Z169: [-16, -32, -22, -22, 18, 6, 0, -5, 5]
Z287: [-24, 8, -4, 4, 38, 13, -15, 3, 9]
Z874: [-10, 2, -18, 0, 22, -4, -36, -8, 5]
Z992: [12, -6, -6, 10, 0, 55, 5, -17, -16]
Z114: [7, 11, 19, 35, -31, -28, 21, -16, 35]
Z45: [-10, -6, -18, -9, 6, -6, -16, 3, -18]
Z753: [-5, 14, 21, -3, 21, 12, 23, 3, 20]
Z17: [-9, -27, 1, 30, -16, -7, 30, -3, 24]
Z155: [-28, 12, -12, -11, 2, 5, 2, -17, -33]
Z392: [28, 7, 26, -29, -13, -9, 12, 13, 4]
Z964: [-37, -9, 1, 17, 23, -1, 21, 10, 19]
Z82: [-11, 38, 3, 22, -7, 8, -7, 13, -48]
shift +1: [21] : [22]
tail: [21, -3, 21] : [12, 23, 3, 20]
shift -1: [55] : [54]
size: [28, 7, 26, -29, -13, -9, 12, 13, 4] : 9

Z705: [-46, 6, 0, -8, 1, 11, 27, 25, -10]
Z480: [-13, 10, -33, 3, 14, -29, 40, 25, -7]
Z435: [3, 10, -54, 13, -17, -21, 38, -10, -20]
Z43: [-45, 4, 2, -6, 8, 15, 18, 27, -1]
Z124: [21, 6, -50, 17, -37, -11, 19, -35, -24]
Z433: [-9, 10, -43, 6, 5, -28, 43, 15, -12]
Z916: [31, 3, -42, 18, -44, -5, 5, -45, -23]
Z416: [12, 8, -54, 16, -28, -16, 30, -23, -23]
Z920: [-4, 10, -51, 10, -6, -25, 42, 3, -16]
Z211: [39, -1, -31, 17, -46, 1, -11, -52, -20]
Z552: [-15, 9, -21, -2, 22, -28, 35, 33, -3]
size: [21] : 1
shift -1: [3] : [2]
shift +1: [6, -50, 17, -37] : [7, -49, 18, -36]
tail: [-45, 4] : [2, -6, 8, 15, 18, 27, -1]
size: [-46, 6, 0, -8, 1, 11, 27] : 7
shift -1: [-15, 9, -21] : [-16, 8, -22]

Z29: [-10, -8, 58, 3, -2, -1, -18, 12, -26]
Z967: [-17, -23, -6, 0, -16, 3, -2, 20, -54]
Z263: [2, -24, -12, -46, -12, 25, -39, 37, 0]
Z34: [10, -11, -1, -8, -24, -19, -11, 3, -43]
Z335: [18, -22, -6, 0, -16, 0, -51, 19, -28]
Z19: [10, -7, -1, -46, -13, 25, -39, 37, -23]
Z560: [-3, -36, 28, -13, 6, 34, -21, 22, -49]
Z812: [-16, -11, -17, -31, 20, 13, -8, 9, -25]
Z990: [10, -11, -1, -8, -24, 30, -11, 25, 11]
size: [2, -24, -12, -46, -12, 25] : 6
shift +1: [-22] : [-21]
tail: [0, -16, 0, -51] : [19, -28]
tail: [-22, -6, 0, -16] : [0, -51, 19, -28]
tail: [-13, 25, -39, 37] : [-23]
tail: [-46, -12, 25] : [-39, 37, 0]
tail: [-16, 0, -51, 19] : [-28]

Z821: [-6, -7, -5, -2, -4, -4, -5, 2]
Z687: [-13, -16, -12, -13, -10, -11, -16, 17]
Z236: [-11, 0, -10, -20, -11, -14, -12, 9]
Z700: [32, 26, 30, 24, 12, 15, 19, -17]
Z459: [-16, -13, -15, -16, -9, -11, -14, 11]
Z151: [10, 13, 8, 0, 0, 1, 5, -6]
Z95: [1, 6, 0, -7, 4, 2, 2, -2]
Z418: [2, 8, 1, -5, -4, -4, 0, -4]
Z732: [-35, -32, -32, -44, -34, -39, -44, 48]
Z376: [-33, -13, -39, 6, 58, 54, 44, -36]
Z818: [-22, -15, -20, -34, -25, -29, -30, 32]
Z833: [-21, -8, -24, -7, 25, 21, 16, -15]
shift +1: [4] : [5]
size: [10, 13, 8, 0, 0, 1, 5] : 7
size: [-22, -15] : 2

Z885: [17, 16, 19, 1, 7, -19, 14, 13, -26, -10, -23, 16, -7, -25, 8, 15, -21, 20, -19, 14, 15, 20, -21, 11, 8, 10, -4, 12, -24, 16, 14, 2, 14, -5, 3, 17, 13, 12, 8, 4, 8, 19, -16, 18, -22, -25, 9, -9]
Z369: [5, 4, 2, -5, -4, -5, -2, 2, -6, -8, -5, 4, -2, -7, -2, 3, -5, 3, -3, 0, -1, 3, -2, 1, 3, 4, -1, 4, -8, 5, 0, -1, 4, -1, 4, 3, 4, 2, 1, 0, -1, 4, -6, 1, -7, -6, 2, -7]
Z217: [-4, -13, 13, 3, 20, -20, 18, -17, -1, 11, -17, -14, 27, 4, 29, -15, -18, 7, 8, 25, 15, 7, -18, -17, -24, 13, 25, -19, 6, -8, -6, 29, -16, -29, -7, 14, -18, 24, -23, 26, -18, -7, 21, 17, 14, -12, 22, 13]
Z205: [14, 3, 13, -15, 0, -23, 6, -5, -11, -14, -20, 4, 17, -11, 13, 1, -22, 15, 7, 19, 4, 12, -9, -9, -5, 24, 21, 1, -13, 11, -7, 21, 3, -19, 15, 21, 1, 23, -10, 23, 20, 12, -25, 15, -4, -17, 24, -13]
Z91: [5, 1, -1, -14, -10, -11, -6, -3, -7, -14, -9, 1, 1, -9, -4, 0, -10, 3, 1, 0, -6, 0, -2, -6, 0, 8, 3, 1, -11, 5, -7, 2, 2, -7, 8, 5, 1, 4, -4, 4, 0, 3, -13, 0, -7, -8, 6, -14]
Z554: [25, 29, 23, 4, 5, -14, 15, 27, -32, -14, -21, 28, -20, -33, 2, 29, -18, 25, -29, 11, 18, 27, -20, 25, 22, 8, -14, 26, -31, 26, 25, -8, 27, 8, 7, 18, 26, 8, 23, -5, 2, 28, -11, 20, -33, -26, 4, -12]
Z467: [-7, 2, -11, 10, -4, 20, -7, 8, 8, 7, 17, 2, -18, 6, -15, 4, 19, -11, -6, -17, -5, -8, 10, 11, 9, -19, -19, 5, 8, -5, 7, -20, 3, 20, -8, -17, 4, -20, 13, -21, -19, -7, 21, -13, -1, 14, -21, 6]
Z697: [5, 17, -1, -14, -10, -11, -6, -3, -7, -14, -9, 1, 1, -9, -4, 0, -10, 3, 1, 0, -6, 0, -2, -6, 0, 8, 3, 1, -11, 5, -7, 2, 2, -7, 8, 5, 1, 4, -4, 4, 0, 3, -13, 0, -7, -8, 6, -14]
Z626: [5, 4, -8, -14, -18, 1, -14, 2, -1, -16, 3, 5, -6, -4, -15, 4, 2, -3, 3, -10, -14, -5, 10, 0, 9, 2, -4, 7, -7, 6, -7, -8, 7, 6, 12, -2, 7, -6, 4, -5, -11, 1, -3, -9, -7, 2, -3, -16]
Z741: [5, 4, -8, -14, -18, 1, -14, 2, -1, -16, 3, 5, -6, -4, -15, 4, 2, -3, 3, -10, -14, -5, 10, 0, 9, 2, -4, 7, -7, 6, -7, 0, -29, 2, -8, -29, -27, -19, -19, -4, -13, -36, 24, -32, 40, 41, -14, 14]
Z15: [5, 4, -8, -14, -18, 1, -14, 2, -1, -16, 3, 5, -6, -4, -15, 4, 2, -3, 3, -10, -14, -5, 10, 0, 9, 2, -4, 7, 9, -23, 15, -4, -20, -11, -42, -11, -20, -6, -9, -10, 6, -11, 9, 8, 3, -8, -15, 33]
shift +1: [-10, -11] : [-9, -10]
shift -1: [3, -19, 15] : [2, -20, 14]
size: [5, 1, -1, -14, -10, -11, -6, -3, -7, -14, -9, 1, 1, -9, -4, 0, -10] : 17
tail: [-19, -7, 21] : [-13, -1, 14, -21, 6]
size: [5, 4, -8, -14, -18, 1, -14, 2, -1, -16, 3, 5, -6, -4, -15, 4, 2, -3, 3, -10, -14, -5, 10, 0, 9, 2, -4] : 27
shift +1: [-1] : [0]

Z946: [0, -5, -21, -17, -21, 7, -30, 2, -14, -25, 16, -16, 13, -19, -4, 8, -21, -8, -12, 19, 29, 23, -30, -16, 0, -18, -25, -7, 15, 7, -18, 21, 17, -3, 23, -3, 24]
Z807: [-43, -25, 3, -12, -25, -3, -9, 5, -10, -13, -29, 33, -17, -35, -14, -45, -15, -4, -51, -23, 1, 21, -53, -19, 41, 3, -15, -55, -28, 23, -51, -26, 7, -39, -33, -9, 26]
Z929: [-43, -25, 3, -12, -25, -3, -9, 5, -10, -13, -29, 33, -17, -35, -14, -45, -15, -4, -51, -23, 1, 21, -53, -19, 41, 3, -15, -55, -28, 23, -51, -26, 7, -39, -33, -9, -22]
Z300: [-43, -25, 3, -12, -25, -3, -9, 5, -10, -13, -29, 33, -17, -35, -14, -45, -15, -4, -51, -24, 1, 21, -53, -19, 41, 3, -15, -55, -28, 18, -20, 17, 3, -4, 14, -1, -1]
Z850: [-43, -25, 3, -12, -25, -3, -9, 5, -10, -13, -29, 33, -17, -35, -14, -45, -15, -4, -51, -23, 1, 21, -53, -19, 41, 3, -15, -55, -28, 23, -51, -26, 7, -39, -33, -9, 23]
size: [-43, -25, 3, -12, -25, -3, -9, 5, -10, -13, -29, 33, -17, -35, -14, -45, -15, -4, -51, -23, 1, 21, -53, -19, 41, 3] : 26
size: [0, -5, -21, -17, -21, 7, -30] : 7
size: [0, -5, -21, -17, -21, 7, -30, 2, -14, -25, 16, -16, 13, -19, -4, 8, -21, -8, -12, 19, 29, 23, -30, -16, 0, -18, -25, -7, 15, 7, -18] : 31
size: [-43, -25] : 2
tail: [8, -21, -8, -12] : [19, 29, 23, -30, -16, 0, -18, -25, -7, 15, 7, -18, 21, 17, -3, 23, -3, 24]

Z50: [17, 25, 35, 38]
Z266: [-22, 25, 35, 38]
Z333: [-22, 25, 35, 29]
Z122: [-22, 25, 35, -28]
size: [-22, 25, 35] : 3
shift -1: [-22, 25, 35] : [-23, 24, 34]
size: [-22, 25, 35, 38] : 4
shift +1: [-22, 25, 35] : [-21, 26, 36]

Z328: [5, 3, -2, 0, 9, -4, -1, 0, -56]
Z385: [-3, -3, 19, -12, 13, -7, 3, -1, -56]
Z988: [5, 15, -4, 1, 21, 10, -5, -18, -56]
Z845: [10, -14, -11, 30, 9, -5, 16, -3, -56]
shift +1: [9, -5] : [10, -4]
size: [5, 15, -4, 1] : 4

Z581: [-23, 8, -22, -27, -1, -9, -2, 21, 4, 0, 2, 18, 0, -14, -10, 8, -11, -21, -22, -25, -3, 8, -1]
Z923: [3, -10, 16, -27, 18, 11, 19, -35, -18, -16, -1, -25, 18, 21, 20, -13, 16, 44, -1, 41, -26, -5, 3]
Z226: [12, 14, -6, -27, -4, -27, -46, 9, -4, 42, 1, 26, -13, -30, -16, 16, 22, -21, 20, -55, 21, -11, -6]
Z762: [20, 2, 7, -27, -7, -8, -26, -5, -6, 22, 0, 4, -6, -10, -3, 7, 17, 2, 19, -22, 20, -12, -1]
Z840: [13, 5, 3, -27, -10, -13, -22, 1, -2, 23, 3, 4, -8, -15, -9, 7, 16, -5, 20, -25, 20, -7, 0]
Z627: [6, -7, 3, -27, -12, 16, 19, 8, 14, -17, 4, -4, -5, 12, 5, -3, -23, -11, 5, 13, 8, 7, -1]
shift +1: [5] : [6]
shift -1: [-21, -22] : [-22, -23]
tail: [-6, -10] : [-3, 7, 17, 2, 19, -22, 20, -12, -1]

Z756: [35, -19, 35, 55, -4, -26, -25]
Z886: [34, -18, 40, 48, 0, -19, -22]
Z25: [35, -20, 41, 55, -4, -25, -25]
Z382: [35, -20, 41, 55, -4, -16, -17]
tail: [-4, -16] : [-17]
tail: [35, -19, 35, 55, -4] : [-26, -25]
tail: [40, 48, 0] : [-19, -22]
shift +1: [-19, 35, 55] : [-18, 36, 56]
shift +1: [41] : [42]
tail: [34, -18, 40] : [48, 0, -19, -22]

Z401: [34, 27, -32, -20, 7, 11, 12, -4, -14, -3]
Z621: [-13, -16, 1, 14, 16, -25, -16, -7, -12, -9]
Z398: [-41, -29, 48, 20, -22, 3, -6, 11, 29, 11]
Z825: [-33, -34, 18, 27, 16, -37, -25, -6, -8, -10]
Z563: [21, 4, -45, 0, 46, -41, -17, -21, 29, 12]
size: [-41, -29, 48, 20, -22, 3, -6] : 7
tail: [16, -37, -25, -6, -8] : [-10]
shift +1: [-41] : [-40]
shift +1: [-21] : [-20]
size: [34, 27, -32, -20, 7, 11, 12] : 7

Z310: [15, -21, 2, -5, 36, -5, 25]
Z101: [15, -21, 2, -5, -34, -17, -3]
Z24: [-43, -25, -19, -32, -34, -11, 3]
Z54: [7, 34, 14, 21, -11, -31, -30]
Z164: [-50, -38, -44, -31, -34, -18, -3]
Z347: [-17, -7, 5, -11, -10, 5, 10]
tail: [-32, -34] : [-11, 3]
size: [-17, -7, 5] : 3
tail: [7, 34, 14] : [21, -11, -31, -30]
shift +1: [-17, -7, 5, -11] : [-16, -6, 6, -10]

Z587: [21, 3, 46, -2, -16, -39, -38, 29, -29, 17, 23, 15, 31, -19, 37, -47, -13, 10, -40, 24, -9, -34, 1, -16]
Z711: [21, 3, 46, -2, -16, -39, -38, 29, -29, 17, 23, 15, 31, -19, 37, -47, -13, -41, 13, -18, 22, 20, 10, -1]
Z983: [-33, -48, 45, -2, -16, -34, 27, -49, -34, -25, -8, 20, 13, 40, -39, -34, 41, -6, -32, 1, 19, -3, 32, 2]
Z218: [-33, -48, 28, 24, -32, -34, 27, -49, -34, -25, -8, 20, 13, 40, -39, -34, 41, -6, -30, 1, 19, -3, 32, 2]
tail: [-34, 1] : [-16]
shift +1: [-33] : [-32]
[-33, -48, 28, 24, -32, -34, 27, -49, -34, -25, -8, 20, 13, 40, -39, -34, 41, -6, -30, 1, 19, -3, 32, 2] : Z218

